Below are the code and all the weights of a small trained network. Each question names an input and a target symbol and asks about switching units off, where a switched-off unit gives its printed mean instead of its output.

import numpy as np


def w(rows, s, z=0):
    codes = np.array(rows[::2]) - 128.0
    scale = np.full(codes.shape[1], s)
    scale[-1] = z or s
    return codes * scale


def norm(h):
    return h / np.sqrt((h * h).mean(-1, keepdims=True) + 1e-5)


def f(y):
    return y / 2 * (1 + np.tanh(0.7978845608 * (y + 0.044715 * y**3)))


def softmax(a):
    e = np.exp(a - a.max(-1, keepdims=True))
    return e / e.sum(-1, keepdims=True)


def log_softmax(a):
    a = a - a.max(-1, keepdims=True)
    return a - np.log(np.exp(a).sum(-1, keepdims=True))


def net(x, mask):
    ids = ['βεηλφψ'.index(c) for c in x.split()]
    T = len(ids)
    res = E[ids] + P[:T]
    r = norm(res)
    for j in range(3):
        rows = slice(3 * j, 3 * j + 3)
        q, k, v = (r @ M[0][rows].T for M in (Q, K, V))
        z = softmax(np.where(np.tri(T) > 0, q @ k.T / 3**0.5, -1e9)) @ v
        o = O[0][rows]
        res = res + np.where(mask[j], z, o[:, -1]) @ o[:, :-1]
    y = f(norm(res) @ A[0][:, :-1].T + A[0][:, -1])
    res = res + np.where(mask[3:19], y, B[0][:, -1]) @ B[0][:, :-1]
    return log_softmax(norm(res)[-1] @ U[:, :-1].T + U[:, -1])


Q, K, V, O, A, B = {}, {}, {}, {}, {}, {}
E = w([
[160,74,63,116],'β',
[186,224,110,131],'ε',
[75,49,93,97],'η',
[12,83,189,174],'λ',
[102,232,115,106],'φ',
[95,255,158,128],'ψ',
],0.011)
P = w([
[149,104,145,124],'0',
[86,156,58,132],'1',
[112,112,150,124],'2',
[61,162,29,154],'3',
[159,105,152,114],'4',
[164,124,152,186],'5',
[101,122,137,85],'6',
[76,156,8,189],'7',
[170,106,161,99],'8',
[141,102,177,223],'9',
[142,189,135,95],'10',
[87,145,31,224],'11',
[171,126,152,87],'12',
],0.014)
Q[0] = w([
[149,173,88,221],'head 0',
[116,156,169,93],'head 0',
[103,151,117,140],'head 0',
[118,102,190,132],'head 1',
[151,141,189,222],'head 1',
[150,121,20,125],'head 1',
[209,116,139,73],'head 2',
[168,82,239,162],'head 2',
[63,159,8,253],'head 2',
],0.017)
K[0] = w([
[99,146,67,207],'head 0',
[204,108,146,107],'head 0',
[118,111,143,166],'head 0',
[82,118,168,177],'head 1',
[125,158,130,232],'head 1',
[171,132,138,55],'head 1',
[95,131,120,202],'head 2',
[36,156,20,141],'head 2',
[154,93,249,8],'head 2',
],0.018)
V[0] = w([
[119,181,132,74],'head 0',
[57,163,162,118],'head 0',
[210,98,192,129],'head 0',
[155,106,151,2],'head 1',
[68,142,57,82],'head 1',
[166,98,102,139],'head 1',
[173,136,79,21],'head 2',
[30,217,182,73],'head 2',
[201,192,112,180],'head 2',
],0.013)
O[0] = w([
[79,87,208,145,160],'head 0',
[194,56,187,130,110],'head 0',
[50,129,44,22,3],'head 0',
[113,106,248,78,152],'head 1',
[176,235,125,117,126],'head 1',
[162,103,184,174,149],'head 1',
[254,216,191,154,176],'head 2',
[91,248,19,46,92],'head 2',
[165,59,30,84,223],'head 2',
],0.0088,0.0057)
A[0] = w([
[123,146,129,144,141],'neuron 0',
[143,125,136,154,96],'neuron 1',
[143,145,196,21,5],'neuron 2',
[135,168,149,56,86],'neuron 3',
[180,101,104,33,102],'neuron 4',
[130,142,109,201,149],'neuron 5',
[103,132,165,135,6],'neuron 6',
[161,64,147,207,246],'neuron 7',
[134,128,135,118,87],'neuron 8',
[40,115,102,194,99],'neuron 9',
[139,58,165,55,159],'neuron 10',
[217,105,122,136,139],'neuron 11',
[8,81,117,150,80],'neuron 12',
[126,115,122,108,112],'neuron 13',
[166,110,144,131,75],'neuron 14',
[128,115,140,137,42],'neuron 15',
],0.014,0.002)
B[0] = w([
[129,152,137,119,136],'neuron 0',
[115,133,159,115,148],'neuron 1',
[141,50,128,237,161],'neuron 2',
[161,122,79,224,151],'neuron 3',
[132,224,210,178,201],'neuron 4',
[127,118,190,61,187],'neuron 5',
[99,110,95,109,124],'neuron 6',
[83,160,3,154,255],'neuron 7',
[134,123,123,144,125],'neuron 8',
[61,85,122,55,145],'neuron 9',
[167,81,123,19,188],'neuron 10',
[103,35,147,45,217],'neuron 11',
[34,93,203,39,146],'neuron 12',
[140,143,124,141,130],'neuron 13',
[100,70,136,100,154],'neuron 14',
[115,111,137,139,125],'neuron 15',
],0.016,0.0086)
U = w([
[123,12,172,235,72],'β',
[144,34,5,116,227],'ε',
[80,146,182,207,94],'η',
[1,123,155,97,88],'λ',
[212,163,157,33,253],'φ',
[141,175,71,104,46],'ψ',
],0.007,0.0019)

Each question gives the input, a string of symbols that net reads in full, and the target symbol t.
The units are the heads (3 rows each of Q, K, V and O) and the neurons (one row each of A and B). Each row of codes is followed by its name. A weight is (code - 128) times the scale printed after its matrix; where a second scale follows, it is the last column's (O, A, B and U).
mask holds one flag per unit, heads first, then neurons. A switched-off unit (its flag False) gives its mean, the last column of its rows in O or B, instead of its output. The means were averaged over made-up inputs and are rounded, as every weight is.
A unit's drop is (log p(t) with every unit on - log p(t) with that unit switched off) / (log p(t) with every unit on - log p(t) with every unit switched off).
The circuit of an input: a set's keep is (log p(t) with only the set's units on - log p(t) with every unit switched off) / (log p(t) with every unit on - log p(t) with every unit switched off). Starting from the 12 units with the biggest drops (on a tie, the unit counted first), units are removed one at a time, each time the one whose removal leaves the highest keep (on an exact tie, the one counted first), for as long as the keep stays at least 0.8.
circuit, biggest first: the units of the circuit, biggest drop first
top k neurons: the k neurons with the biggest drops, biggest first
which heads matter: for each layer, one digit per head in row order, 1 if its drop is at least 0.15 and else 0, layers parted by /
input ε ε ε λ, target ε: which heads matter => 101
input ε ε ψ ε ψ ε ε ε ε λ λ ψ, target ε: circuit, biggest first => (head 2; neuron 4)
input ε ε ψ η η η ψ λ, target η: which heads matter => 101
input ε β ε φ β ε β, target φ: circuit, biggest first => (head 1)
input ε ε ε ε ψ ε ε ε φ λ, target ε: circuit, biggest first => (neuron 4; head 2)
input β η β ε η ψ λ η, target η: which heads matter => 001
input ε ε ε ε ε ε ε ε ε η, target ε: which heads matter => 011
input β ψ ε ε ψ λ ε β, target ψ: which heads matter => 001
input ε ε β ε β λ β, target λ: circuit, biggest first => (head 2; neuron 12)
input ε φ η ε φ ε λ β ε η, target λ: top 2 neurons => (neuron 5; neuron 9)
input φ λ ε λ, target φ: circuit, biggest first => (head 2; head 0; neuron 7)
input λ ψ ε ε β ε, target ε: top 3 neurons => (neuron 4; neuron 7; neuron 12)
input ε ε η β β ε, target η: top 2 neurons => (neuron 10; neuron 5)
input λ ε β ψ ε λ β ε β ε η φ, target β: circuit, biggest first => (head 2)
input ε λ ε, target λ: which heads matter => 111
input ε η ε ψ, target ε: circuit, biggest first => (head 2; neuron 7; head 0)
input ψ ε β ε η ε ε β, target η: which heads matter => 001
input β β ε ψ, target β: which heads matter => 001
input λ ε β φ η ε ε β ε η ε, target β: which heads matter => 110
input ε η η β φ φ ε ε β β ε ε, target β: circuit, biggest first => (head 2)
input β ψ ψ η λ β φ η ψ ε ε β ε, target ε: which heads matter => 001
input ε ε ε η λ ε λ β ψ ε, target λ: which heads matter => 011
input ε β β β ε ψ β ε φ, target η: which heads matter => 100
